Below are the code and all the weights of a small trained network. Each question names an input and a class and asks about switching units off, where a switched-off unit gives its printed mean instead of its output.

import numpy as np


def w(rows, s, z=0):
    codes = np.array(rows[::2]) - 128.0
    scale = np.full(codes.shape[1], s)
    scale[-1] = z or s
    return codes * scale


def norm(h):
    return h / np.sqrt((h * h).mean(-1, keepdims=True) + 1e-5)


def f(y):
    return np.maximum(y, 0)


def log_softmax(a):
    a = a - a.max(-1, keepdims=True)
    return a - np.log(np.exp(a).sum(-1, keepdims=True))


def net(x, mask):
    res = np.array(x, float).reshape(1, 4) / 4 @ E
    u = 0
    for l in range(4):
        y = f(norm(res) @ A[l][:, :-1].T + A[l][:, -1])
        res = res + np.where(mask[u : u + 10], y, B[l][:, -1]) @ B[l][:, :-1]
        u += 10
    return log_softmax(norm(res)[-1] @ U[:, :-1].T + U[:, -1])


A, B = {}, {}
E = w([
[170,8,127,61],'x0',
[185,131,53,36],'x1',
[136,138,167,57],'x2',
[129,128,128,129],'x3',
],0.011)
A[0] = w([
[144,96,116,106,172],'0.n1',
[85,125,129,175,223],'0.n2',
[90,152,128,126,33],'0.n3',
[183,73,108,135,195],'0.n4',
[45,95,92,164,118],'0.n5',
[180,106,61,216,142],'0.n6',
[110,254,118,69,212],'0.n7',
[71,113,78,178,5],'0.n8',
[96,107,232,161,34],'0.n9',
[113,173,106,208,49],'0.n10',
],0.011,0.0026)
B[0] = w([
[169,124,109,165,178],'0.n1',
[80,95,120,75,210],'0.n2',
[174,118,158,127,144],'0.n3',
[89,161,103,210,199],'0.n4',
[39,101,138,88,178],'0.n5',
[3,140,28,38,198],'0.n6',
[185,65,111,152,253],'0.n7',
[73,148,153,116,163],'0.n8',
[115,104,164,56,215],'0.n9',
[161,151,62,135,207],'0.n10',
],0.0071,0.0066)
A[1] = w([
[115,140,124,173,205],'1.n1',
[124,216,103,149,184],'1.n2',
[81,81,134,64,255],'1.n3',
[162,140,185,98,52],'1.n4',
[136,135,80,107,100],'1.n5',
[117,148,54,142,153],'1.n6',
[6,80,161,147,228],'1.n7',
[188,187,198,82,187],'1.n8',
[106,206,112,135,58],'1.n9',
[164,165,181,93,115],'1.n10',
],0.013,0.0021)
B[1] = w([
[172,68,178,104,157],'1.n1',
[206,11,136,185,181],'1.n2',
[138,133,146,227,220],'1.n3',
[16,103,125,133,153],'1.n4',
[197,245,139,57,171],'1.n5',
[123,90,169,68,193],'1.n6',
[221,175,175,15,254],'1.n7',
[61,3,78,60,176],'1.n8',
[141,32,124,150,165],'1.n9',
[54,46,90,77,157],'1.n10',
],0.0072,0.0095)
A[2] = w([
[164,105,107,142,175],'2.n1',
[150,175,94,101,81],'2.n2',
[168,116,142,119,133],'2.n3',
[158,97,134,80,125],'2.n4',
[149,78,113,148,208],'2.n5',
[155,143,96,96,119],'2.n6',
[90,119,144,150,157],'2.n7',
[6,97,59,113,203],'2.n8',
[108,112,163,141,5],'2.n9',
[119,92,118,106,88],'2.n10',
],0.015,0.0029)
B[2] = w([
[177,138,227,207,190],'2.n1',
[186,143,217,59,164],'2.n2',
[93,163,161,189,183],'2.n3',
[41,183,76,190,254],'2.n4',
[77,77,126,219,212],'2.n5',
[168,223,181,120,190],'2.n6',
[106,53,129,7,148],'2.n7',
[2,78,118,75,218],'2.n8',
[139,172,141,88,147],'2.n9',
[70,97,126,218,192],'2.n10',
],0.0064,0.0084)
A[3] = w([
[168,52,197,222,136],'3.n1',
[254,144,193,170,110],'3.n2',
[109,231,63,125,3],'3.n3',
[173,77,151,216,59],'3.n4',
[50,148,86,39,85],'3.n5',
[69,141,65,41,81],'3.n6',
[182,178,102,80,93],'3.n7',
[138,128,109,201,103],'3.n8',
[247,182,74,72,157],'3.n9',
[180,19,234,117,160],'3.n10',
],0.0084,0.0048)
B[3] = w([
[197,168,79,163,226],'3.n1',
[51,133,106,187,189],'3.n2',
[214,107,145,144,135],'3.n3',
[184,162,122,216,172],'3.n4',
[75,129,167,165,207],'3.n5',
[143,98,140,176,195],'3.n6',
[69,87,185,116,157],'3.n7',
[97,77,128,130,155],'3.n8',
[105,204,254,95,195],'3.n9',
[164,176,129,124,254],'3.n10',
],0.0098,0.0061)
U = w([
[163,169,226,54,175],'0',
[50,3,88,65,116],'1',
[114,126,173,143,203],'2',
[242,63,128,198,48],'3',
[118,195,88,80,1],'4',
],0.011,0.0058)

Each question gives the input, the list of numbers given to net, and the class t.
The units are the neurons (one row each of A and B). Each row of codes is followed by its name. A weight is (code - 128) times the scale printed after its matrix; where a second scale follows, it is the last column's (A, B and U).
mask holds one flag per neuron, layer by layer. A switched-off neuron (its flag False) gives its mean, the last column of its row in B, instead of its output. The means were averaged over made-up inputs and are rounded, as every weight is.
A unit's drop is (log p(t) with every unit on - log p(t) with that unit switched off) / (log p(t) with every unit on - log p(t) with every unit switched off).
The circuit of an input: a set's keep is (log p(t) with only the set's units on - log p(t) with every unit switched off) / (log p(t) with every unit on - log p(t) with every unit switched off). Starting from the 12 units with the biggest drops (on a tie, the unit counted first), units are removed one at a time, each time the one whose removal leaves the highest keep (on an exact tie, the one counted first), for as long as the keep stays at least 0.8.
units of the circuit, in order: the units of the circuit, biggest drop first
most important unit: the unit with the biggest drop
k most important neurons: the k neurons with the biggest drops, biggest first
k most important neurons of layer l: the k neurons of layer l with the biggest drops, biggest first
drop when u is switched off: that unit's drop, to one decimal
input [0,1,-7,3], class 1: units of the circuit, in order	0.n6
input [-8,4,-2,6], class 3: units of the circuit, in order	1.n2; 1.n9
input [-4,5,-6,6], class 1: units of the circuit, in order	0.n6; 2.n8
input [-7,7,-6,7], class 0: 3 most important neurons	1.n5; 3.n9; 0.n6
input [-6,-3,5,3], class 3: units of the circuit, in order	1.n2; 3.n1; 0.n7
input [-8,8,-5,1], class 0: units of the circuit, in order	3.n9; 2.n2
input [-6,0,-6,-5], class 1: 3 most important neurons of layer 0	0.n6; 0.n2; 0.n5
input [-6,5,-2,-5], class 3: 2 most important neurons of layer 0	0.n9; 0.n2
input [8,-8,-1,-8], class 0: 3 most important neurons	1.n7; 0.n7; 1.n2
input [-5,-5,-8,-7], class 1: 2 most important neurons	0.n6; 0.n10
input [2,-7,4,2], class 0: 2 most important neurons of layer 1	1.n7; 1.n3
input [3,3,-4,-5], class 2: 3 most important neurons of layer 0	0.n7; 0.n6; 0.n10
input [-1,-7,4,-1], class 0: 2 most important neurons	1.n7; 2.n8
input [-1,-7,4,2], class 0: units of the circuit, in order	1.n7
input [3,2,2,4], class 2: 2 most important neurons of layer 1	1.n7; 1.n2
input [8,6,-2,-5], class 3: 3 most important neurons	1.n7; 2.n5; 0.n10
input [1,-6,7,-2], class 1: 2 most important neurons	1.n8; 1.n10
input [-7,-3,-6,-5], class 3: 3 most important neurons	1.n2; 1.n9; 1.n1
input [2,5,-4,2], class 0: 2 most important neurons	1.n5; 1.n8
input [-5,4,8,5], class 1: most important unit	1.n8
input [-8,6,-8,-1], class 1: 2 most important neurons of layer 0	0.n6; 0.n8
input [-1,7,-5,-1], class 0: 2 most important neurons of layer 1	1.n5; 1.n8
input [-6,-4,0,1], class 3: 2 most important neurons	1.n2; 0.n10
input [-6,3,-8,5], class 1: 2 most important neurons	0.n6; 1.n7
input [8,-6,1,5], class 3: 2 most important neurons	3.n1; 3.n9
input [8,-1,-6,1], class 3: drop when 1.n7 is switched off	0.2
input [-2,8,-5,0], class 0: most important unit	1.n5
input [8,4,-2,-6], class 3: drop when 1.n7 is switched off	0.3
input [5,-3,3,-2], class 3: 2 most important neurons of layer 3	3.n1; 3.n9
input [2,8,-1,4], class 0: drop when 1.n5 is switched off	0.1
